Below is a small trained network, with its code and all its weights. Each question gives an input and a class and asks what happens when units are switched off, that is, made to give their printed mean instead of their output.

import numpy as np


def w(rows, s, z=0):
    codes = np.array(rows[::2]) - 128.0
    scale = np.full(codes.shape[1], s)
    scale[-1] = z or s
    return codes * scale


def f(y):
    return np.maximum(y, 0)


def log_softmax(a):
    a = a - a.max(-1, keepdims=True)
    return a - np.log(np.exp(a).sum(-1, keepdims=True))


def net(x, mask):
    res = np.array(x, float).reshape(1, 6) / 4 @ E
    y = f(res @ A[0][:, :-1].T + A[0][:, -1])
    res = res + np.where(mask, y, B[0][:, -1]) @ B[0][:, :-1]
    return log_softmax(res[-1] @ U[:, :-1].T + U[:, -1])


A, B = {}, {}
E = w([
[165,54,131,182,92,150],'x0',
[133,103,18,177,191,151],'x1',
[162,94,62,117,114,129],'x2',
[77,157,68,158,81,181],'x3',
[99,121,77,168,47,46],'x4',
[168,143,137,255,161,108],'x5',
],0.0094)
A[0] = w([
[84,140,206,142,79,148,149],'neuron 1',
[77,254,179,181,160,107,169],'neuron 2',
[194,114,200,121,234,123,214],'neuron 3',
[160,109,155,171,193,245,230],'neuron 4',
[57,157,77,26,116,145,117],'neuron 5',
[125,95,122,167,83,65,130],'neuron 6',
[82,159,86,26,140,139,155],'neuron 7',
[95,173,144,174,148,139,101],'neuron 8',
[98,209,107,106,175,119,179],'neuron 9',
[99,95,108,181,63,34,183],'neuron 10',
[183,36,134,203,86,225,121],'neuron 11',
[57,220,193,146,76,142,147],'neuron 12',
[86,95,170,19,98,68,219],'neuron 13',
[128,140,140,147,233,134,128],'neuron 14',
[97,178,2,151,116,218,253],'neuron 15',
[101,60,96,131,14,80,142],'neuron 16',
],0.0096,0.0043)
B[0] = w([
[201,181,113,155,131,172,183],'neuron 1',
[156,69,200,110,145,153,208],'neuron 2',
[168,157,191,169,161,149,224],'neuron 3',
[105,86,170,101,105,190,230],'neuron 4',
[64,139,94,137,31,101,198],'neuron 5',
[182,160,85,130,166,65,171],'neuron 6',
[74,131,151,148,58,129,198],'neuron 7',
[95,88,167,62,138,91,159],'neuron 8',
[73,119,209,130,140,142,186],'neuron 9',
[234,201,79,144,193,129,199],'neuron 10',
[124,111,62,92,46,131,207],'neuron 11',
[194,87,80,78,1,188,195],'neuron 12',
[113,162,134,195,92,105,213],'neuron 13',
[131,108,173,121,147,163,181],'neuron 14',
[80,168,167,164,90,118,248],'neuron 15',
[134,167,142,181,154,121,184],'neuron 16',
],0.0091,0.012)
U = w([
[123,96,186,103,241,145,117],'0',
[167,83,80,85,153,101,77],'1',
[172,88,129,77,89,217,207],'2',
[166,97,116,87,192,67,1],'3',
[4,108,117,87,93,120,179],'4',
[165,234,129,184,153,97,180],'5',
],0.011,0.0036)

Each question gives the input, the list of numbers given to net, and the class t.
The units are the neurons (one row each of A and B). Each row of codes is followed by its name. A weight is (code - 128) times the scale printed after its matrix; where a second scale follows, it is the last column's (A, B and U).
mask holds one flag per neuron, in row order. A switched-off neuron (its flag False) gives its mean, the last column of its row in B, instead of its output. The means were averaged over made-up inputs and are rounded, as every weight is.
A unit's drop is (log p(t) with every unit on - log p(t) with that unit switched off) / (log p(t) with every unit on - log p(t) with every unit switched off).
The circuit of an input: a set's keep is (log p(t) with only the set's units on - log p(t) with every unit switched off) / (log p(t) with every unit on - log p(t) with every unit switched off). Starting from the 12 units with the biggest drops (on a tie, the unit counted first), units are removed one at a time, each time the one whose removal leaves the highest keep (on an exact tie, the one counted first), for as long as the keep stays at least 0.8.
circuit, biggest first: the units of the circuit, biggest drop first
most important unit: the unit with the biggest drop
top k neurons: the k neurons with the biggest drops, biggest first
drop when u is switched off: that unit's drop, to one decimal
input [8,3,1,-4,3,2], class 5: circuit, biggest first : [neuron 10]
input [-8,-3,5,-5,-4,-2], class 4: circuit, biggest first : [neuron 7; neuron 5]
input [-8,7,-6,2,-5,-1], class 4: circuit, biggest first : [neuron 5; neuron 10]
input [-6,2,-1,5,-3,4], class 0: circuit, biggest first : [neuron 2; neuron 9]
input [3,-5,-4,0,1,8], class 2: circuit, biggest first : [neuron 12; neuron 2]
input [5,7,8,-8,5,-3], class 5: top 2 neurons : [neuron 16; neuron 10]
input [-7,-2,-4,-5,-4,-7], class 4: top 2 neurons : [neuron 5; neuron 7]
input [6,7,8,-4,3,1], class 1: top 4 neurons : [neuron 11; neuron 3; neuron 13; neuron 1]
input [3,3,5,-7,-6,-2], class 0: top 3 neurons : [neuron 12; neuron 3; neuron 5]
input [1,0,0,-2,-2,4], class 0: top 2 neurons : [neuron 12; neuron 5]
input [-5,-8,-3,8,4,2], class 2: drop when neuron 9 is switched off : 0.0
input [-5,-4,-3,-5,-1,6], class 0: drop when neuron 11 is switched off : 0.1
input [1,8,-5,-3,1,8], class 0: drop when neuron 12 is switched off : 0.1
input [5,8,-2,7,-4,7], class 4: most important unit : neuron 15
